Below are the code and all the weights of a small trained network. Each question names an input and a class and asks about switching units off, where a switched-off unit gives its printed mean instead of its output.

import numpy as np


def w(rows, s, z=0):
    codes = np.array(rows[::2]) - 128.0
    scale = np.full(codes.shape[1], s)
    scale[-1] = z or s
    return codes * scale


def norm(h):
    return h / np.sqrt((h * h).mean(-1, keepdims=True) + 1e-5)


def f(y):
    return y / 2 * (1 + np.tanh(0.7978845608 * (y + 0.044715 * y**3)))


def log_softmax(a):
    a = a - a.max(-1, keepdims=True)
    return a - np.log(np.exp(a).sum(-1, keepdims=True))


def net(x, mask):
    res = np.array(x, float).reshape(1, 4) / 4 @ E
    u = 0
    for l in range(4):
        y = f(norm(res) @ A[l][:, :-1].T + A[l][:, -1])
        res = res + np.where(mask[u : u + 9], y, B[l][:, -1]) @ B[l][:, :-1]
        u += 9
    return log_softmax(norm(res)[-1] @ U[:, :-1].T + U[:, -1])


A, B = {}, {}
E = w([
[12,121,50,52,147,43,30,186,24,85,255,157],'x0',
[140,176,102,47,111,126,167,235,191,116,121,247],'x1',
[57,239,219,112,53,124,40,148,169,15,41,108],'x2',
[109,236,224,114,204,65,242,241,109,197,113,56],'x3',
],0.0076)
A[0] = w([
[148,146,110,130,88,133,162,162,65,118,86,198,5],'L0N1',
[130,123,148,110,136,75,102,187,119,132,193,83,197],'L0N2',
[100,68,126,114,134,136,75,102,172,155,113,162,88],'L0N3',
[63,145,81,118,150,90,144,66,210,173,68,121,29],'L0N4',
[133,109,164,168,129,126,121,184,85,136,90,255,1],'L0N5',
[175,84,151,156,84,125,108,140,16,118,93,98,51],'L0N6',
[67,167,107,87,143,158,104,115,164,102,79,91,77],'L0N7',
[192,122,164,161,114,86,139,155,178,154,119,95,112],'L0N8',
[253,156,109,143,108,116,113,97,115,20,208,123,35],'L0N9',
],0.0099,0.0022)
B[0] = w([
[102,124,134,135,169,122,131,88,201,130,165,89,160],'L0N1',
[132,171,145,151,151,198,186,95,104,96,133,154,253],'L0N2',
[66,151,115,160,175,130,168,147,108,143,56,155,196],'L0N3',
[144,147,84,86,97,160,153,129,75,90,151,107,132],'L0N4',
[101,148,134,140,164,132,118,84,205,146,173,97,171],'L0N5',
[89,170,128,106,178,129,137,136,253,134,168,143,172],'L0N6',
[158,123,168,223,133,90,125,120,113,146,192,183,211],'L0N7',
[112,181,110,136,157,188,174,106,72,68,160,156,218],'L0N8',
[80,145,114,150,120,150,159,129,115,159,95,145,179],'L0N9',
],0.012,0.0049)
A[1] = w([
[91,112,141,119,142,106,109,85,129,139,134,3,1],'L1N1',
[123,146,164,97,98,102,100,132,118,107,104,106,89],'L1N2',
[119,139,159,101,136,82,158,202,87,161,90,61,19],'L1N3',
[114,151,95,138,149,126,154,153,122,156,129,109,175],'L1N4',
[181,96,186,92,109,151,152,117,147,140,86,104,47],'L1N5',
[193,59,118,107,130,83,140,154,113,183,146,123,30],'L1N6',
[115,128,127,95,130,111,119,137,111,138,138,136,8],'L1N7',
[90,143,96,71,118,91,98,152,66,105,186,88,27],'L1N8',
[163,122,101,49,117,104,116,202,219,122,130,134,42],'L1N9',
],0.015,0.0024)
B[1] = w([
[105,182,156,170,163,121,74,35,194,150,166,117,179],'L1N1',
[214,26,158,172,145,78,83,211,108,153,181,100,150],'L1N2',
[40,102,194,77,144,140,132,96,58,207,73,174,194],'L1N3',
[105,134,219,166,132,111,143,103,108,124,139,179,254],'L1N4',
[158,173,28,119,164,211,148,175,88,18,132,122,166],'L1N5',
[182,80,221,171,74,99,95,142,66,112,198,182,162],'L1N6',
[182,202,58,158,148,212,61,159,145,154,121,98,125],'L1N7',
[201,158,46,148,139,254,224,154,106,22,63,91,221],'L1N8',
[100,183,154,131,116,83,176,64,208,105,168,188,182],'L1N9',
],0.0098,0.0046)
A[2] = w([
[85,131,123,155,154,106,73,57,76,138,134,18,76],'L2N1',
[104,26,57,60,52,133,57,85,148,125,61,151,4],'L2N2',
[141,152,187,96,42,67,13,195,126,65,71,50,100],'L2N3',
[198,69,172,81,97,171,106,86,81,149,204,178,76],'L2N4',
[133,146,93,27,85,68,151,184,189,141,128,216,69],'L2N5',
[139,84,65,135,91,135,62,102,141,132,101,154,67],'L2N6',
[95,141,93,138,168,85,75,63,173,142,167,3,20],'L2N7',
[72,138,165,144,141,133,189,69,92,88,139,167,142],'L2N8',
[165,60,66,145,157,85,173,165,92,215,194,101,88],'L2N9',
],0.012,0.0029)
B[2] = w([
[130,153,141,127,181,179,195,178,201,126,173,198,150],'L2N1',
[43,120,168,77,141,90,162,65,120,165,7,197,150],'L2N2',
[200,65,193,200,77,89,120,151,92,96,171,159,138],'L2N3',
[125,158,134,147,53,99,92,127,158,109,121,132,142],'L2N4',
[138,106,141,176,168,194,150,75,172,163,202,120,148],'L2N5',
[84,130,165,112,172,166,122,124,129,163,86,169,148],'L2N6',
[143,118,100,97,101,116,135,78,154,150,185,110,150],'L2N7',
[135,85,111,96,102,105,71,115,135,141,130,110,248],'L2N8',
[147,121,209,192,130,121,93,178,142,57,110,137,141],'L2N9',
],0.015,0.017)
A[3] = w([
[185,139,60,135,156,208,145,173,103,102,83,77,70],'L3N1',
[94,160,181,98,155,63,157,177,71,207,130,52,4],'L3N2',
[133,126,58,111,94,2,110,162,156,210,131,79,179],'L3N3',
[141,84,162,186,124,60,85,231,154,122,92,127,81],'L3N4',
[58,129,69,142,155,105,95,174,70,144,186,118,42],'L3N5',
[60,127,162,90,206,112,112,180,106,207,56,123,76],'L3N6',
[124,149,107,149,160,129,153,161,226,185,165,117,53],'L3N7',
[198,162,88,131,110,144,163,130,137,122,66,61,45],'L3N8',
[166,134,150,148,89,142,145,93,155,177,101,117,121],'L3N9',
],0.015,0.0022)
B[3] = w([
[136,128,104,50,95,122,108,172,99,46,113,113,228],'L3N1',
[39,89,88,172,124,132,121,70,190,156,17,249,198],'L3N2',
[133,168,122,95,71,157,109,113,110,171,136,46,139],'L3N3',
[222,111,149,174,115,105,151,155,99,165,143,92,192],'L3N4',
[161,144,110,109,142,151,190,161,142,72,103,121,146],'L3N5',
[79,187,147,94,94,87,165,129,96,193,70,117,255],'L3N6',
[138,116,77,150,185,127,96,118,185,156,158,51,235],'L3N7',
[117,96,54,112,132,183,115,136,96,46,134,169,172],'L3N8',
[85,156,121,93,179,81,163,222,61,95,170,139,173],'L3N9',
],0.014,0.009)
U = w([
[36,139,144,105,148,109,147,98,121,200,33,188,242],'0',
[150,142,63,59,146,177,131,181,72,11,132,116,145],'1',
[125,131,108,143,213,136,113,97,227,169,221,95,140],'2',
[217,94,208,216,101,75,110,175,90,138,151,150,83],'3',
[143,142,117,67,56,106,63,112,95,186,139,31,2],'4',
],0.012,0.0017)

Each question gives the input, the list of numbers given to net, and the class t.
The units are the neurons (one row each of A and B). Each row of codes is followed by its name. A weight is (code - 128) times the scale printed after its matrix; where a second scale follows, it is the last column's (A, B and U).
mask holds one flag per neuron, layer by layer. A switched-off neuron (its flag False) gives its mean, the last column of its row in B, instead of its output. The means were averaged over made-up inputs and are rounded, as every weight is.
A unit's drop is (log p(t) with every unit on - log p(t) with that unit switched off) / (log p(t) with every unit on - log p(t) with every unit switched off).
The circuit of an input: a set's keep is (log p(t) with only the set's units on - log p(t) with every unit switched off) / (log p(t) with every unit on - log p(t) with every unit switched off). Starting from the 12 units with the biggest drops (on a tie, the unit counted first), units are removed one at a time, each time the one whose removal leaves the highest keep (on an exact tie, the one counted first), for as long as the keep stays at least 0.8.
units of the circuit, in order: the units of the circuit, biggest drop first
most important unit: the unit with the biggest drop
k most important neurons: the k neurons with the biggest drops, biggest first
top k neurons in layer l: the k neurons of layer l with the biggest drops, biggest first
drop of u: that unit's drop, to one decimal
input [-2,-6,7,-1], class 3: units of the circuit, in order	L2N3, L1N2
input [-4,-1,8,7], class 3: 4 most important neurons	L2N3, L1N2, L0N3, L3N4
input [6,-6,5,3], class 1: units of the circuit, in order	L1N8
input [-1,-1,3,-3], class 4: 2 most important neurons	L0N7, L0N3
input [-4,-7,5,6], class 2: units of the circuit, in order	L2N1, L1N1
input [2,-3,8,-7], class 3: 3 most important neurons	L2N3, L3N4, L1N2
input [-8,1,4,7], class 1: top 2 neurons in layer 2	L2N2, L2N6
input [0,4,-1,3], class 2: 3 most important neurons	L0N3, L1N3, L2N2
input [-6,8,-8,0], class 2: 4 most important neurons	L0N7, L1N9, L0N5, L0N1
input [-3,0,3,0], class 4: 3 most important neurons	L0N8, L1N8, L0N7
input [7,2,7,2], class 1: 3 most important neurons	L1N8, L0N2, L3N1
input [-6,-5,-8,6], class 3: 2 most important neurons	L0N2, L2N9
input [6,0,-6,4], class 1: 3 most important neurons	L1N8, L0N7, L0N2
input [4,5,-6,3], class 3: most important neuron	L0N6
input [7,8,-4,2], class 2: 2 most important neurons	L1N9, L0N8
input [-2,2,-3,3], class 4: 2 most important neurons	L2N8, L0N3
input [-5,5,3,2], class 1: top 2 neurons in layer 0	L0N6, L0N8
input [2,-6,8,-7], class 3: top 2 neurons in layer 1	L1N2, L1N3
input [-3,-1,8,7], class 3: top 2 neurons in layer 0	L0N3, L0N9
input [7,-7,6,-8], class 0: most important unit	L2N2
input [6,2,5,4], class 1: drop of L1N8	0.8
input [-4,-8,0,-3], class 2: drop of L3N5	0.0
input [5,-7,0,5], class 2: drop of L1N1	0.2
